Below are the code and all the weights of a small trained network. Each question names an input and a class and asks about switching units off, where a switched-off unit gives its printed mean instead of its output.

import numpy as np


def w(rows, s, z=0):
    codes = np.array(rows[::2]) - 128.0
    scale = np.full(codes.shape[1], s)
    scale[-1] = z or s
    return codes * scale


def norm(h):
    return h / np.sqrt((h * h).mean(-1, keepdims=True) + 1e-5)


def f(y):
    return np.maximum(y, 0)


def log_softmax(a):
    a = a - a.max(-1, keepdims=True)
    return a - np.log(np.exp(a).sum(-1, keepdims=True))


def net(x, mask):
    res = np.array(x, float).reshape(1, 4) / 4 @ E
    u = 0
    for l in range(2):
        y = f(norm(res) @ A[l][:, :-1].T + A[l][:, -1])
        res = res + np.where(mask[u : u + 5], y, B[l][:, -1]) @ B[l][:, :-1]
        u += 5
    return log_softmax(norm(res)[-1] @ U[:, :-1].T + U[:, -1])


A, B = {}, {}
E = w([
[182,197,2,136,121,149,92],'x0',
[90,43,94,186,222,208,126],'x1',
[131,128,131,127,128,130,123],'x2',
[68,45,113,28,64,199,85],'x3',
],0.0074)
A[0] = w([
[70,123,238,85,119,61,173,251],'0.n1',
[153,40,228,112,197,167,228,120],'0.n2',
[99,203,124,80,114,101,91,191],'0.n3',
[126,143,150,252,166,152,126,98],'0.n4',
[154,255,217,202,158,88,134,127],'0.n5',
],0.0082,0.0023)
B[0] = w([
[158,135,200,46,221,184,102,254],'0.n1',
[100,145,76,236,20,81,147,231],'0.n2',
[89,142,154,70,30,63,107,182],'0.n3',
[63,199,159,128,158,150,1,198],'0.n4',
[233,68,94,117,113,145,192,243],'0.n5',
],0.0098,0.0084)
A[1] = w([
[110,41,85,193,98,190,113,98],'1.n1',
[146,87,171,122,177,119,240,5],'1.n2',
[200,102,143,140,1,41,146,67],'1.n3',
[77,130,32,125,238,147,91,113],'1.n4',
[146,158,119,227,168,81,115,68],'1.n5',
],0.0098,0.0031)
B[1] = w([
[178,156,152,153,105,99,252,243],'1.n1',
[198,97,61,95,161,226,141,176],'1.n2',
[78,89,64,205,175,120,148,254],'1.n3',
[182,124,123,41,190,159,110,213],'1.n4',
[41,113,177,127,97,89,53,222],'1.n5',
],0.011,0.0055)
U = w([
[233,108,126,92,166,172,192,220],'0',
[99,126,227,68,98,145,83,215],'1',
[175,143,45,193,142,50,155,20],'2',
[30,134,63,98,38,117,103,76],'3',
[71,140,203,231,132,103,70,251],'4',
[76,131,166,175,68,157,252,103],'5',
[127,205,124,120,199,175,31,66],'6',
],0.02,0.0022)

Each question gives the input, the list of numbers given to net, and the class t.
The units are the neurons (one row each of A and B). Each row of codes is followed by its name. A weight is (code - 128) times the scale printed after its matrix; where a second scale follows, it is the last column's (A, B and U).
mask holds one flag per neuron, layer by layer. A switched-off neuron (its flag False) gives its mean, the last column of its row in B, instead of its output. The means were averaged over made-up inputs and are rounded, as every weight is.
A unit's drop is (log p(t) with every unit on - log p(t) with that unit switched off) / (log p(t) with every unit on - log p(t) with every unit switched off).
The circuit of an input: a set's keep is (log p(t) with only the set's units on - log p(t) with every unit switched off) / (log p(t) with every unit on - log p(t) with every unit switched off). Starting from all 10 units, units are removed one at a time, each time the one whose removal leaves the highest keep (on an exact tie, the one counted first), for as long as the keep stays at least 0.8.
circuit, biggest first: the units of the circuit, biggest drop first
unit that matters most: the unit with the biggest drop
k most important neurons: the k neurons with the biggest drops, biggest first
top k neurons in layer l: the k neurons of layer l with the biggest drops, biggest first
input [4,5,8,-6], class 6: unit that matters most -> 0.n4
input [-5,1,6,5], class 5: top 3 neurons in layer 0 -> [0.n2 0.n4 0.n5]
input [2,2,0,-7], class 6: 2 most important neurons -> [0.n4 0.n2]
input [-2,7,-2,3], class 5: 3 most important neurons -> [1.n1 0.n2 0.n1]
input [6,-6,4,1], class 3: 4 most important neurons -> [0.n3 1.n1 0.n5 0.n2]
input [-8,3,-3,-1], class 4: circuit, biggest first -> [0.n2 0.n5 0.n1]
input [0,2,-2,5], class 5: circuit, biggest first -> [0.n1 1.n1]
input [2,0,4,3], class 3: 2 most important neurons -> [0.n1 0.n5]
input [0,-4,-5,-6], class 0: 2 most important neurons -> [0.n5 0.n2]
input [8,1,5,6], class 0: 3 most important neurons -> [0.n2 0.n4 1.n5]
input [-7,1,2,1], class 5: 2 most important neurons -> [0.n2 0.n4]
input [0,8,-7,-3], class 4: 3 most important neurons -> [0.n1 0.n2 1.n5]
input [5,1,7,0], class 6: 3 most important neurons -> [0.n5 0.n2 1.n1]
input [-7,-4,5,-3], class 0: unit that matters most -> 0.n1
input [-2,3,7,-7], class 4: 2 most important neurons -> [0.n4 1.n5]
input [-2,-5,4,-1], class 0: top 2 neurons in layer 0 -> [0.n5 0.n4]
input [1,-6,4,1], class 3: circuit, biggest first -> [0.n3 1.n3]
input [3,-4,-7,1], class 3: 4 most important neurons -> [0.n3 0.n5 1.n1 0.n2]
input [-4,-3,-5,0], class 0: circuit, biggest first -> [0.n4 1.n2]
input [0,8,-1,-2], class 4: top 3 neurons in layer 1 -> [1.n5 1.n1 1.n2]
input [0,7,6,-3], class 4: unit that matters most -> 0.n1
input [-5,-1,7,-7], class 0: 2 most important neurons -> [0.n5 0.n1]
input [1,8,6,0], class 6: top 3 neurons in layer 1 -> [1.n4 1.n3 1.n5]
